Below is a small trained network, with its code and all its weights. Each question gives an input and a target symbol and asks what happens when units are switched off, that is, made to give their printed mean instead of their output.

import numpy as np


def w(rows, s, z=0):
    codes = np.array(rows[::2]) - 128.0
    scale = np.full(codes.shape[1], s)
    scale[-1] = z or s
    return codes * scale


def softmax(a):
    e = np.exp(a - a.max(-1, keepdims=True))
    return e / e.sum(-1, keepdims=True)


def log_softmax(a):
    a = a - a.max(-1, keepdims=True)
    return a - np.log(np.exp(a).sum(-1, keepdims=True))


def net(x, mask):
    ids = ['ΓΩζμπψ'.index(c) for c in x.split()]
    T = len(ids)
    res = E[ids] + P[:T]
    u = 0
    for l in range(3):
        r = res
        for j in range(2):
            rows = slice(3 * j, 3 * j + 3)
            q, k, v = (r @ M[l][rows].T for M in (Q, K, V))
            z = softmax(np.where(np.tri(T) > 0, q @ k.T / 3**0.5, -1e9)) @ v
            o = O[l][rows]
            res = res + np.where(mask[u + j], z, o[:, -1]) @ o[:, :-1]
        u += 2
    return log_softmax(res[-1] @ U[:, :-1].T + U[:, -1])


Q, K, V, O = {}, {}, {}, {}
E = w([
[198,142,122,139],'Γ',
[113,55,194,102],'Ω',
[184,186,196,147],'ζ',
[135,97,83,164],'μ',
[101,229,229,181],'π',
[65,117,199,248],'ψ',
],0.016)
P = w([
[100,158,91,145],'0',
[145,183,118,87],'1',
[140,149,123,100],'2',
[133,131,128,110],'3',
[132,123,142,118],'4',
[127,115,149,123],'5',
[130,115,164,130],'6',
[128,114,177,135],'7',
[126,108,189,137],'8',
[129,114,204,145],'9',
[129,114,219,152],'10',
[132,121,237,165],'11',
[133,120,242,163],'12',
[132,115,255,166],'13',
],0.009)
Q[0] = w([
[3,179,76,106],'L0H1',
[155,25,118,105],'L0H1',
[194,166,101,88],'L0H1',
[87,130,122,125],'L0H2',
[174,92,153,163],'L0H2',
[142,129,83,103],'L0H2',
],0.018)
K[0] = w([
[2,173,98,99],'L0H1',
[179,62,93,131],'L0H1',
[192,180,90,132],'L0H1',
[111,140,103,142],'L0H2',
[120,93,157,129],'L0H2',
[177,137,86,156],'L0H2',
],0.019)
V[0] = w([
[81,124,160,98],'L0H1',
[10,153,77,106],'L0H1',
[130,121,166,108],'L0H1',
[114,173,149,172],'L0H2',
[188,135,135,187],'L0H2',
[200,105,120,151],'L0H2',
],0.013)
O[0] = w([
[184,138,123,157,144],'L0H1',
[254,196,166,72,1],'L0H1',
[132,108,108,167,175],'L0H1',
[30,127,94,61,164],'L0H2',
[71,163,156,87,147],'L0H2',
[139,155,179,143,119],'L0H2',
],0.0084,0.009)
Q[1] = w([
[96,65,103,131],'L1H1',
[104,108,136,156],'L1H1',
[222,73,135,254],'L1H1',
[150,115,82,152],'L1H2',
[120,130,116,129],'L1H2',
[84,138,103,133],'L1H2',
],0.021)
K[1] = w([
[103,81,80,120],'L1H1',
[129,77,128,202],'L1H1',
[77,252,36,208],'L1H1',
[105,124,161,140],'L1H2',
[117,127,125,134],'L1H2',
[56,120,110,123],'L1H2',
],0.019)
V[1] = w([
[105,177,28,198],'L1H1',
[112,124,146,121],'L1H1',
[139,63,254,51],'L1H1',
[133,165,213,167],'L1H2',
[143,125,67,118],'L1H2',
[155,168,34,124],'L1H2',
],0.0086)
O[1] = w([
[178,66,116,254,198],'L1H1',
[149,126,146,125,164],'L1H1',
[81,191,147,1,96],'L1H1',
[49,134,96,97,180],'L1H2',
[193,130,138,176,57],'L1H2',
[212,158,119,177,3],'L1H2',
],0.008,0.0049)
Q[2] = w([
[60,142,93,105],'L2H1',
[112,30,118,87],'L2H1',
[85,45,4,139],'L2H1',
[193,122,170,111],'L2H2',
[148,134,129,117],'L2H2',
[63,127,141,128],'L2H2',
],0.026)
K[2] = w([
[122,57,156,46],'L2H1',
[169,4,53,181],'L2H1',
[62,25,71,127],'L2H1',
[164,147,48,136],'L2H2',
[174,130,96,109],'L2H2',
[90,138,249,185],'L2H2',
],0.018)
V[2] = w([
[166,67,126,41],'L2H1',
[149,161,138,144],'L2H1',
[143,164,23,103],'L2H1',
[103,97,9,80],'L2H2',
[146,252,155,118],'L2H2',
[98,220,40,229],'L2H2',
],0.015)
O[2] = w([
[101,133,175,85,73],'L2H1',
[100,79,99,138,57],'L2H1',
[103,173,80,108,9],'L2H1',
[171,100,198,233,14],'L2H2',
[188,17,40,89,71],'L2H2',
[74,4,89,150,202],'L2H2',
],0.014,0.012)
U = w([
[77,99,155,164,2],'Γ',
[111,118,178,142,109],'Ω',
[85,74,187,172,228],'ζ',
[86,102,109,254,240],'μ',
[88,79,150,105,84],'π',
[20,112,159,127,111],'ψ',
],0.0061,0.0072)

Each question gives the input, a string of symbols that net reads in full, and the target symbol t.
The units are the heads (3 rows each of Q, K, V and O). Each row of codes is followed by its name. A weight is (code - 128) times the scale printed after its matrix; where a second scale follows, it is the last column's (O and U).
mask holds one flag per head, layer by layer. A switched-off head (its flag False) gives its mean, the last column of its rows in O, instead of its output. The means were averaged over made-up inputs and are rounded, as every weight is.
A unit's drop is (log p(t) with every unit on - log p(t) with that unit switched off) / (log p(t) with every unit on - log p(t) with every unit switched off).
The circuit of an input: a set's keep is (log p(t) with only the set's units on - log p(t) with every unit switched off) / (log p(t) with every unit on - log p(t) with every unit switched off). Starting from all 6 units, units are removed one at a time, each time the one whose removal leaves the highest keep (on an exact tie, the one counted first), for as long as the keep stays at least 0.8.
circuit, biggest first: the units of the circuit, biggest drop first
most important unit: the unit with the biggest drop
heads that matter: for each layer, one digit per head in row order, 1 if its drop is at least 0.15 and else 0, layers parted by /
drop when u is switched off: that unit's drop, to one decimal
input μ ζ Ω, target μ: heads that matter : 01 / 11 / 11
input Γ π Ω, target π: circuit, biggest first : L0H1, L2H2
input Ω Ω ζ, target μ: circuit, biggest first : L0H2, L1H1, L0H1, L2H1
input μ Γ μ Γ Γ Ω μ Ω Γ Γ π ζ, target π: circuit, biggest first : L2H2
input ζ ψ Ω Ω ζ ψ μ μ Ω Γ π ζ ψ Γ, target ψ: heads that matter : 00 / 00 / 01
input ζ Γ μ ψ Ω π π ψ μ π ψ, target ψ: heads that matter : 01 / 00 / 01
input ζ μ Ω ψ Γ ζ π Ω ζ ψ π ζ ψ ζ, target ψ: heads that matter : 10 / 00 / 01
input ζ ψ Γ ζ Ω μ π μ, target π: heads that matter : 11 / 00 / 01
input π Ω Ω ζ ζ ζ μ Ω, target μ: heads that matter : 00 / 10 / 10
input μ π ζ π Γ Ω π ζ ζ μ Γ Γ ψ π, target ψ: heads that matter : 01 / 10 / 01
input ψ Γ Γ ψ π ζ Ω ψ ψ π Ω μ ψ, target ψ: heads that matter : 10 / 00 / 01
input π ζ ζ π Γ ψ ζ Ω ψ π π ζ, target π: heads that matter : 10 / 10 / 01
input ζ Γ μ π, target μ: heads that matter : 00 / 10 / 10
input π ψ μ Ω ψ μ, target ψ: heads that matter : 11 / 10 / 11
input ζ Ω ψ π μ ψ ζ μ Γ π ζ ψ π, target ψ: most important unit : L1H1
input π Ω ζ ζ Ω ψ Ω μ ψ Ω ζ π Γ Ω, target π: heads that matter : 10 / 00 / 01
input μ Ω π, target π: heads that matter : 10 / 10 / 01
input μ ζ ζ Γ Ω ζ ζ ψ ζ ψ ζ, target ψ: heads that matter : 00 / 00 / 01
input Γ π Ω ψ Γ Γ, target ψ: drop when L1H1 is switched off : 0.4
input Ω Γ ψ ζ Γ μ Ω Ω ζ π π, target π: drop when L2H2 is switched off : 1.4
input Ω ζ π Γ, target π: drop when L2H2 is switched off : 0.9
input Ω Ω ζ ψ ψ Ω ζ ζ π π π ζ π μ, target π: drop when L0H2 is switched off : -0.3
